Each row is followed by its class.
2; 1; 9; -1; -22; -19; 17; 42; -9; 22; -37; 44; 29; -14; -60; -39; 30; 20; 65; -13; 0; 72; 30; 31; 13; 37; -12; -15; -24; -14; 51; 19 -> (113)
13; 27; 20; -21; -4; -32; -3; 77; -45; 20; -12; 13; 5; 3; -44; -1; 21; 22; 12; -8; -13; 79; 29; 10; -31; 13; -33; -27; -9; -8; 44; 27 -> (166)
15; -4; 16; 8; 10; -13; 26; -4; -7; 7; -16; 16; 29; 7; -59; -29; 33; 17; 46; -1; -3; 53; 43; 31; -27; 38; -5; -26; -21; -49; 66; 41 -> (166)
4; 20; 15; -15; 2; -27; 5; 79; -37; 18; -7; 23; 6; 7; -45; 16; 27; 17; 15; 1; -7; 65; 30; 2; -15; 7; -24; -34; -1; 4; 35; 21 -> (133)
8; 24; 12; -6; 20; -16; 13; 46; -43; 17; 31; -11; 14; 10; -43; -15; 29; 20; 10; 5; 3; 67; 30; 13; -27; 16; -18; -35; 0; -30; 47; 8 -> (166)
-6; 1; 8; 0; -14; -13; 21; 24; -13; 17; -1; 44; 43; 1; -54; -24; 37; 11; 78; -4; 6; 83; 29; 16; 19; 30; 9; -25; 4; -11; 41; -1 -> (133)
2; -14; 18; 21; 15; -6; 36; -25; -4; -8; -4; 22; 39; 23; -55; -22; 37; 12; 45; 12; 14; 45; 48; 16; -27; 39; 2; -36; -9; -49; 57; 39 -> (221)
-11; 6; 11; 0; -31; -21; 11; 41; -30; 27; -9; 38; 35; -15; -58; -34; 24; 19; 78; -15; -5; 105; 24; 25; 17; 31; -2; -15; 3; -12; 43; -5 -> (166)
10; -9; 10; -4; -8; -12; 23; 25; 5; 15; -26; 28; 37; 4; -48; -41; 39; 10; 64; -5; 11; 69; 34; 22; 1; 33; 6; -25; -22; -26; 50; 37 -> (219)
20; 24; 9; -18; 12; -21; 10; 54; -32; 22; 0; 0; 19; -3; -45; -31; 29; 15; 14; 6; 8; 63; 43; 13; -18; 16; -28; -30; -21; -20; 51; 20 -> (122)
-4; 30; 14; -22; -10; -31; -10; 100; -47; 29; -19; 23; 3; -19; -21; 7; 15; 20; 26; -10; -10; 91; 29; 15; -8; 15; -37; -30; -3; 11; 39; 20 -> (126)
18; 21; 12; -18; 16; -20; 18; 44; -33; 16; 14; -1; 21; 8; -41; -26; 32; 13; 8; 10; 12; 65; 41; 9; -27; 16; -24; -32; -15; -25; 47; 23 -> (122)
11; -2; 10; -7; -13; -6; 16; 50; -9; 29; -45; 35; 33; -23; -55; -43; 27; 23; 67; -19; 0; 69; 37; 28; 15; 39; -12; -16; -31; -19; 53; 35 -> (219)
12; -18; 11; 10; 19; 6; 35; -11; 1; 7; -12; 12; 41; 17; -54; -23; 40; 13; 47; 14; 14; 37; 45; 15; -23; 36; 6; -25; -22; -44; 61; 52 -> (219)
19; 24; 18; -29; -2; -32; -3; 98; -30; 23; -23; 10; 9; -1; -39; -16; 21; 22; 21; -8; 1; 75; 29; 19; -23; 13; -34; -30; -18; 0; 35; 33 -> (9)
18; 33; 19; -16; 12; -19; 10; 62; -35; 20; 1; -2; 9; -4; -48; -27; 26; 24; 15; -8; -6; 66; 35; 17; -27; 22; -24; -29; -14; -28; 49; 20 -> (166)
9; 21; 11; -13; 12; -18; 6; 65; -40; 20; 12; -7; 22; 12; -39; -21; 29; 18; 22; 6; 10; 68; 36; 9; -16; 15; -27; -30; -7; -12; 38; 19 -> (9)
13; 32; 16; -23; -3; -25; 3; 84; -30; 18; -28; 14; 8; -1; -48; -8; 26; 18; 8; -8; -9; 63; 34; 8; -27; 19; -37; -19; -23; -2; 44; 33 -> (113)
-6; 3; 0; 2; -26; -15; 21; 28; -33; 29; -2; 28; 50; -16; -59; -44; 28; 14; 74; 1; 7; 96; 34; 20; 18; 30; -1; -12; -3; -3; 44; -6 -> (122)
-12; 0; 4; 8; -20; -10; 16; 40; -20; 18; -6; 30; 37; -10; -59; -36; 28; 14; 73; -2; 8; 91; 30; 16; 14; 35; -4; -21; -8; -3; 47; 4 -> (125)
6; 28; 19; -17; 6; -34; 1; 74; -29; 15; -15; 26; 2; 4; -48; 12; 32; 17; 16; -6; -13; 64; 27; 3; -16; 10; -31; -35; -10; 1; 37; 24 -> (133)
11; -8; 11; 5; 6; -12; 25; -4; 1; 9; -23; 34; 40; 9; -54; -25; 39; 14; 59; 3; -5; 37; 39; 28; -11; 36; 3; -32; -18; -35; 48; 41 -> (133)
9; 17; 19; -13; 13; -28; 3; 72; -23; 10; -21; 3; -5; -3; -39; 12; 18; 26; 5; 3; -10; 53; 33; 5; -36; 13; -22; -24; -9; -15; 40; 30 -> (51)
8; -5; 17; 7; 4; -13; 28; 1; -8; 8; -18; 17; 29; 7; -59; -26; 31; 17; 50; 0; -2; 59; 39; 33; -28; 35; -2; -25; -17; -44; 61; 40 -> (166)
6; 26; 17; -17; 3; -19; 12; 60; -35; 18; 6; 9; 21; 3; -37; -17; 30; 15; 22; -2; 6; 72; 31; 10; -14; 22; -25; -23; -13; -10; 43; 14 -> (113)
10; 23; 17; -11; 3; -25; 9; 73; -33; 18; -17; 1; 2; -2; -35; -6; 20; 25; 11; -3; -2; 58; 28; 1; -32; 15; -29; -27; -13; -8; 39; 29 -> (161)
1; 20; 20; -14; -11; -34; 0; 81; -37; 12; -13; 27; 11; 4; -32; 4; 17; 14; 16; -6; -3; 88; 34; 0; -23; 12; -34; -35; 1; -1; 33; 18 -> (221)
-7; 4; -1; 1; -34; -26; 14; 40; -34; 33; -13; 34; 45; -24; -58; -48; 26; 14; 78; -8; 1; 103; 32; 23; 32; 29; -10; -15; -8; 2; 44; -6 -> (122)
-21; 5; 2; 7; -34; -13; 10; 56; -29; 27; -9; 39; 37; -18; -63; -42; 26; 18; 85; -10; 6; 105; 20; 20; 34; 36; -6; -17; -7; 9; 42; -8 -> (125)
7; -7; 6; -3; -7; -23; 13; 26; 7; 7; -47; 28; 29; -9; -53; -39; 28; 12; 63; -15; -2; 66; 37; 34; 7; 38; -7; -26; -26; -32; 57; 33 -> (51)
6; 23; 24; -23; -14; -40; -3; 92; -31; 20; -27; 33; -3; -1; -35; 6; 22; 20; 15; -9; -7; 77; 25; 9; -18; 10; -35; -20; -16; 1; 39; 28 -> (113)
12; 24; 11; -25; -3; -16; 3; 81; -31; 30; -7; 12; 21; -3; -34; -27; 28; 13; 29; -10; 4; 81; 35; 4; 1; 19; -25; -23; -17; -9; 39; 21 -> (219)
2; -6; 7; 12; 7; -5; 27; 2; -13; 10; -13; 30; 40; 7; -66; -18; 40; 15; 60; 2; 0; 50; 39; 21; 5; 34; -5; -30; -13; -24; 56; 26 -> (133)
5; -5; 11; 2; -2; -14; 23; 15; -3; 11; -30; 39; 35; 1; -62; -16; 34; 12; 66; -2; -1; 58; 39; 26; 0; 32; 0; -28; -16; -19; 52; 29 -> (133)
12; 38; 14; -22; -8; -25; 0; 86; -45; 29; -13; 10; 12; -15; -54; -26; 20; 22; 22; -21; -16; 88; 32; 17; -13; 22; -36; -21; -15; -8; 42; 13 -> (166)
4; 23; 15; -20; -10; -24; -7; 106; -36; 19; -27; 18; 3; -7; -44; -6; 18; 20; 17; -10; -4; 78; 30; 7; -13; 17; -44; -31; -20; 8; 47; 33 -> (125)
1; 34; 14; -29; -13; -29; -5; 92; -30; 27; -16; 21; 13; -15; -16; -21; 24; 15; 38; -18; -1; 99; 28; 26; -2; 23; -31; -33; -9; 1; 39; 17 -> (126)
8; -8; 15; 13; -1; -17; 26; 7; -3; 1; -32; 31; 32; 4; -56; -28; 30; 14; 51; -3; 4; 56; 46; 23; -15; 39; -5; -33; -19; -34; 56; 40 -> (221)
8; 16; 15; -19; 5; -32; -3; 81; -45; 21; -5; 7; 10; 10; -44; 8; 20; 18; 16; 8; 4; 72; 28; 4; -28; 7; -29; -28; -6; 7; 31; 25 -> (9)
0; 18; 16; -29; -9; -32; -8; 91; -38; 19; -22; 25; 8; -7; -31; 5; 12; 18; 23; -11; -7; 90; 27; 5; -7; 13; -33; -23; -4; 1; 35; 15 -> (51)
-1; -3; 13; -1; -15; -15; 13; 53; -7; 18; -43; 42; 21; -19; -64; -28; 21; 19; 63; -13; 2; 75; 31; 31; 6; 39; -21; -22; -31; -12; 56; 32 -> (125)
-13; 3; 5; 3; -18; -2; 14; 20; -24; 26; 0; 32; 47; -12; -49; -38; 27; 15; 81; 0; 2; 91; 33; 14; 29; 33; 5; -21; 7; -10; 44; -2 -> (110)
4; -10; 8; 3; 10; -24; 22; 2; -7; 2; -21; 39; 35; 7; -57; -28; 28; 20; 55; -1; 10; 71; 36; 28; 2; 32; 3; -40; -29; -32; 51; 28 -> (224)
-9; 1; 5; -1; -37; -21; 15; 35; -29; 30; -10; 36; 46; -18; -34; -48; 21; 16; 83; -18; 1; 93; 23; 15; 26; 37; 2; -17; 1; -8; 32; 0 -> (161)
-10; -3; 8; -1; -18; -30; 19; 28; -26; 15; -1; 48; 43; -9; -47; -35; 21; 21; 76; -9; 10; 110; 28; 19; 29; 29; 15; -31; -4; -7; 33; -8 -> (224)
-15; 14; 4; -5; -33; -12; 10; 52; -25; 30; -18; 39; 41; -28; -39; -41; 27; 17; 87; -15; 1; 106; 32; 29; 26; 39; -2; -19; 2; 3; 41; 0 -> (126)
6; 27; 10; -17; 4; -11; 3; 65; -36; 28; 3; 8; 16; -6; -36; -26; 23; 20; 26; 1; -2; 74; 35; 9; 1; 17; -20; -31; -6; -9; 41; 15 -> (110)
21; 24; 20; -21; 14; -18; 3; 57; -24; 15; -11; 6; 10; 5; -32; -9; 25; 16; 6; 1; -8; 58; 43; 4; -30; 16; -31; -36; -16; -18; 46; 43 -> (110)
2; 24; 10; -14; 20; -21; 10; 49; -45; 9; 12; 10; 24; 11; -42; -7; 22; 24; 11; 5; 5; 79; 36; 1; -13; 15; -15; -38; -10; -13; 37; 13 -> (224)
10; 26; 19; -11; 18; -14; 19; 37; -30; 10; 15; -1; 22; 16; -40; -16; 36; 13; 11; 6; 7; 55; 39; 4; -29; 24; -24; -24; -14; -25; 47; 23 -> (113)
15; 22; 14; -32; -6; -38; -8; 100; -39; 26; -22; 16; 11; -1; -42; -9; 19; 14; 22; -13; -1; 87; 25; 16; -15; 14; -39; -29; -17; 9; 32; 28 -> (9)
5; 24; 13; -13; 0; -16; 14; 56; -45; 20; 6; 0; 26; 0; -26; -22; 21; 16; 27; -8; 5; 78; 31; 2; -11; 23; -27; -26; -5; -10; 41; 14 -> (161)
-10; 4; 7; 3; -19; -2; 14; 20; -24; 26; 3; 32; 47; -10; -47; -38; 28; 18; 81; 2; 2; 91; 33; 15; 23; 33; 6; -19; 7; -9; 42; -2 -> (110)
11; 20; 20; -27; -4; -22; -6; 79; -29; 21; -17; 25; 8; 2; -27; -3; 19; 17; 16; -4; -7; 78; 36; 5; -16; 11; -34; -32; -8; -8; 41; 34 -> (110)
12; 31; 13; -21; -3; -24; 3; 71; -45; 24; 2; 7; 15; -2; -46; -29; 25; 18; 22; -13; -6; 86; 31; 16; -12; 20; -28; -29; -10; -15; 45; 14 -> (166)
-23; 11; 4; -4; -35; -17; 7; 48; -28; 31; -14; 43; 40; -26; -38; -38; 26; 14; 94; -13; 3; 111; 28; 27; 35; 37; -2; -20; 5; 5; 41; -7 -> (126)
6; 27; 14; -16; 3; -21; 4; 58; -50; 23; 7; 4; 17; 0; -48; -11; 20; 17; 22; -3; -6; 81; 34; 9; -19; 18; -29; -27; -4; -13; 46; 11 -> (166)
7; 15; 11; -12; 18; -27; 12; 54; -16; 13; 5; 16; 5; 14; -44; -2; 35; 9; 21; 9; 8; 57; 31; 9; -11; 7; -8; -45; -5; -18; 39; 13 -> (133)
-24; 11; 0; 1; -37; -17; 11; 48; -33; 29; -13; 36; 44; -27; -39; -42; 27; 14; 91; -12; -2; 111; 29; 25; 34; 36; 1; -22; 9; 10; 40; -5 -> (126)
14; -4; 9; 4; 7; -8; 26; 15; -4; 10; -31; 32; 34; -1; -63; -24; 36; 16; 55; -4; -4; 46; 42; 28; -4; 36; -6; -30; -23; -25; 58; 38 -> (133)
-23; -2; 5; 21; -20; -11; 23; 6; -32; 12; 14; 33; 50; 7; -55; -32; 32; 12; 76; 7; 13; 93; 33; 8; 15; 32; 9; -25; 15; -11; 38; -10 -> (221)
6; -19; 14; -2; 3; -18; 25; 2; 10; -1; -28; 27; 31; 9; -46; -24; 29; 10; 58; 1; 8; 61; 36; 29; -16; 36; 10; -26; -17; -40; 54; 39 -> (51)
-14; 4; 9; 4; -30; -19; 17; 35; -17; 23; -12; 41; 39; -11; -55; -39; 33; 16; 82; -9; 6; 89; 26; 22; 27; 35; 2; -12; -4; -8; 44; -4 -> (113)
-3; 3; 8; 3; -7; -9; 18; 24; -14; 17; -36; 26; 34; -18; -44; -32; 28; 18; 67; -7; -4; 68; 42; 35; 0; 42; -9; -27; -17; -17; 61; 38 -> (126)
11; -2; 11; -3; -7; -16; 14; 18; -2; 18; -30; 34; 30; -7; -48; -46; 32; 14; 64; -10; -3; 70; 36; 31; 14; 37; -3; -33; -24; -26; 55; 37 -> (110)
19; 14; 23; -23; 12; -31; 3; 74; -29; 14; -5; 9; 8; 17; -33; 0; 26; 19; 12; 5; 9; 65; 31; 10; -38; 11; -30; -33; -13; -12; 35; 36 -> (9)
-14; 3; 6; 3; -43; -33; 12; 48; -20; 20; -19; 53; 38; -14; -51; -49; 26; 9; 85; -19; 5; 114; 26; 21; 33; 32; 4; -28; 2; 0; 32; -8 -> (221)
9; 12; 9; -14; 13; -23; 16; 36; -39; 15; 24; -2; 29; 19; -35; 0; 26; 4; 9; 17; 14; 74; 38; 5; -32; 11; -25; -30; -3; -18; 45; 19 -> (122)
27; 17; 18; -26; 9; -31; 10; 58; -25; 14; -12; 7; 13; 12; -40; -10; 27; 12; 1; 7; 7; 60; 42; 9; -43; 13; -33; -31; -23; -18; 47; 42 -> (122)
15; 22; 20; -24; -10; -27; 4; 85; -37; 21; -30; 15; 14; -9; -30; 0; 12; 20; 18; -16; -6; 77; 27; 5; -30; 21; -39; -22; -15; 4; 38; 32 -> (161)
9; 33; 18; -22; 6; -20; -1; 77; -29; 17; -26; 8; 9; -10; -25; 2; 23; 18; 15; -6; -10; 68; 41; 15; -35; 22; -37; -30; -13; -5; 49; 41 -> (126)
0; 26; 14; -20; -4; -45; -8; 92; -45; 19; -16; 32; 4; -8; -41; 2; 14; 30; 15; -13; -9; 95; 26; 4; 2; 8; -30; -38; -14; 6; 30; 9 -> (224)
-16; -1; 5; 14; -26; -11; 22; 17; -36; 21; 2; 24; 49; -6; -45; -32; 25; 17; 79; -5; 6; 89; 28; 7; 17; 35; 1; -14; 7; -7; 42; -1 -> (161)
-12; 10; 3; 2; -33; -7; 8; 43; -29; 33; -6; 34; 45; -20; -49; -45; 26; 20; 83; -10; -6; 102; 31; 14; 37; 33; -1; -17; 7; 2; 38; -7 -> (110)
15; 20; 20; -11; 15; -21; 16; 54; -35; 11; -8; -4; 9; 5; -32; 2; 20; 19; 0; 0; -3; 52; 35; -5; -45; 18; -30; -29; -13; -15; 43; 39 -> (161)
8; 24; 13; -13; 16; -14; 10; 51; -32; 16; 1; 13; 20; 10; -47; -7; 34; 15; 23; 1; -1; 57; 38; 7; -10; 17; -25; -34; -10; -13; 46; 20 -> (133)
